Here is a tiny trained network, its code and every weight. The questions are about switching its units off for an input and a target symbol, where a switched-off unit gives its printed mean instead of its output.

import numpy as np


def w(rows, s, z=0):
    codes = np.array(rows[::2]) - 128.0
    scale = np.full(codes.shape[1], s)
    scale[-1] = z or s
    return codes * scale


def norm(h):
    return h / np.sqrt((h * h).mean(-1, keepdims=True) + 1e-5)


def f(y):
    return y / 2 * (1 + np.tanh(0.7978845608 * (y + 0.044715 * y**3)))


def softmax(a):
    e = np.exp(a - a.max(-1, keepdims=True))
    return e / e.sum(-1, keepdims=True)


def log_softmax(a):
    a = a - a.max(-1, keepdims=True)
    return a - np.log(np.exp(a).sum(-1, keepdims=True))


def net(x, mask):
    ids = ['ΓΘΦΩαβζξ'.index(c) for c in x.split()]
    T = len(ids)
    res = E[ids] + P[:T]
    q, k, v = (norm(res) @ M[0].T for M in (Q, K, V))
    z = softmax(np.where(np.tri(T) > 0, q @ k.T / 4**0.5, -1e9)) @ v
    res = res + np.where(mask[0], z, O[0][:, -1]) @ O[0][:, :-1]
    y = f(norm(res) @ A[0][:, :-1].T + A[0][:, -1])
    res = res + np.where(mask[1:9], y, B[0][:, -1]) @ B[0][:, :-1]
    return log_softmax(norm(res)[-1] @ U[:, :-1].T + U[:, -1])


Q, K, V, O, A, B = {}, {}, {}, {}, {}, {}
E = w([
[163,206,89,77,128,85,161,16],'Γ',
[125,166,38,166,102,89,128,16],'Θ',
[75,139,45,227,102,111,174,95],'Φ',
[79,242,73,165,124,87,139,3],'Ω',
[135,161,171,220,110,132,181,49],'α',
[171,121,52,109,112,87,187,96],'β',
[63,202,51,206,115,94,148,48],'ζ',
[33,130,72,43,72,158,71,117],'ξ',
],0.0056)
P = w([
[132,117,192,122,55,72,135,162],'0',
[193,255,60,51,95,104,160,194],'1',
[103,56,186,95,166,115,169,122],'2',
[122,170,132,83,62,89,167,88],'3',
[187,213,74,220,96,185,103,190],'4',
[116,53,126,143,214,206,129,95],'5',
[120,158,144,89,56,88,160,97],'6',
[202,190,123,230,102,196,125,208],'7',
[143,86,172,131,229,113,23,135],'8',
],0.0076)
Q[0] = w([
[151,129,101,234,175,181,81,168],'H1',
[126,203,135,147,1,114,218,144],'H1',
[98,80,51,105,65,64,161,103],'H1',
[22,74,85,153,60,210,206,14],'H1',
],0.0086)
K[0] = w([
[96,108,114,27,198,230,143,134],'H1',
[144,171,112,96,2,86,80,189],'H1',
[128,164,175,145,115,109,135,134],'H1',
[77,80,199,99,71,30,140,131],'H1',
],0.011)
V[0] = w([
[168,164,255,93,117,159,116,101],'H1',
[177,156,66,110,133,78,58,65],'H1',
[156,8,125,78,74,127,49,154],'H1',
[17,198,171,75,140,153,56,136],'H1',
],0.0069)
O[0] = w([
[157,168,70,119,229,107,2,133,123],'H1',
[132,20,94,213,139,215,117,134,130],'H1',
[174,117,133,147,37,202,43,69,211],'H1',
[81,150,214,88,181,170,141,132,253],'H1',
],0.0074,0.0043)
A[0] = w([
[156,200,90,118,140,107,148,209,73],'N1',
[144,115,99,151,139,122,98,93,231],'N2',
[102,118,191,67,109,172,74,123,232],'N3',
[77,46,121,144,165,110,175,92,250],'N4',
[94,29,132,135,216,144,143,91,48],'N5',
[192,194,162,135,127,133,121,102,158],'N6',
[127,80,116,147,237,158,92,123,64],'N7',
[104,110,130,123,245,125,149,141,107],'N8',
],0.012,0.0023)
B[0] = w([
[71,161,113,184,121,239,87,155,157],'N1',
[132,74,141,118,180,151,130,141,148],'N2',
[201,121,184,251,184,147,233,106,253],'N3',
[146,153,185,63,146,149,89,156,167],'N4',
[59,175,77,198,65,166,87,99,155],'N5',
[77,138,86,152,130,159,109,201,178],'N6',
[201,190,109,89,93,76,164,173,146],'N7',
[133,47,130,149,138,89,162,86,150],'N8',
],0.011)
U = w([
[85,167,94,125,118,172,42,162,180],'Γ',
[168,120,150,190,159,142,205,130,163],'Θ',
[226,110,51,158,50,70,77,91,57],'Φ',
[143,171,205,19,177,96,130,175,107],'Ω',
[2,56,175,124,155,99,114,55,5],'α',
[156,5,144,77,147,157,70,109,86],'β',
[81,136,108,121,56,26,201,123,98],'ζ',
[167,101,75,87,235,41,141,184,168],'ξ',
],0.0084,0.003)

Each question gives the input, a string of symbols that net reads in full, and the target symbol t.
The units are the heads (4 rows each of Q, K, V and O) and the neurons (one row each of A and B). Each row of codes is followed by its name. A weight is (code - 128) times the scale printed after its matrix; where a second scale follows, it is the last column's (O, A, B and U).
mask holds one flag per unit, heads first, then neurons. A switched-off unit (its flag False) gives its mean, the last column of its rows in O or B, instead of its output. The means were averaged over made-up inputs and are rounded, as every weight is.
A unit's drop is (log p(t) with every unit on - log p(t) with that unit switched off) / (log p(t) with every unit on - log p(t) with every unit switched off).
The circuit of an input: a set's keep is (log p(t) with only the set's units on - log p(t) with every unit switched off) / (log p(t) with every unit on - log p(t) with every unit switched off). Starting from all 9 units, units are removed one at a time, each time the one whose removal leaves the highest keep (on an exact tie, the one counted first), for as long as the keep stays at least 0.8.
circuit, biggest first: the units of the circuit, biggest drop first
most important unit: the unit with the biggest drop
top k neurons: the k neurons with the biggest drops, biggest first
input ξ ξ ζ Θ Φ, target Γ: top 2 neurons => N3, N8
input Φ Ω Θ α ξ, target Γ: most important unit => N3
input Γ β β ξ ξ ξ β, target ξ: circuit, biggest first => H1, N3, N2
input Γ ξ α Φ, target ξ: circuit, biggest first => H1, N3, N2, N7
input Θ β ζ α α ξ, target α: top 3 neurons => N8, N5, N3
input Θ ζ ξ ξ α Φ Θ ξ Ω, target Ω: circuit, biggest first => H1, N4, N3
input α Ω α, target ξ: circuit, biggest first => H1, N3
input Φ α α α Φ α ζ, target ζ: circuit, biggest first => N3, H1
input ξ Φ Φ α ξ ξ ξ ζ, target Γ: top 3 neurons => N3, N6, N8
input α Γ Θ Θ Θ ξ Θ, target Γ: circuit, biggest first => H1, N3, N1
input ξ ζ ζ Φ β α α ζ ξ, target ξ: circuit, biggest first => H1, N3, N8
input β ξ α α ξ ξ Ω, target Φ: circuit, biggest first => H1, N3
input Γ α ξ Ω, target ξ: circuit, biggest first => H1, N3, N2, N5
input Ω Φ α ξ Θ Ω ξ, target α: top 3 neurons => N8, N3, N5
input Φ Φ α Ω ξ ζ Φ Γ α, target α: top 3 neurons => N5, N8, N3
input β ξ α, target β: circuit, biggest first => H1, N3, N2
input α β ζ Ω, target Γ: circuit, biggest first => H1, N3, N1
input β ξ Θ ξ ξ α, target Γ: most important unit => N5
input Φ β β ξ Φ ξ α, target ζ: circuit, biggest first => H1, N3
input Φ Ω ξ ξ Γ, target Γ: circuit, biggest first => N3
input Ω Ω α ξ Θ ξ Θ, target α: top 2 neurons => N8, N3
input ξ Θ ζ ξ ξ α, target α: top 4 neurons => N8, N5, N3, N4
input Φ Θ ξ Ω Γ α Φ Φ α, target ξ: top 2 neurons => N3, N7
input α ξ β Γ Φ β, target β: top 2 neurons => N3, N2
input ξ α Φ ξ ξ Φ ξ Θ, target Γ: top 3 neurons => N3, N6, N8
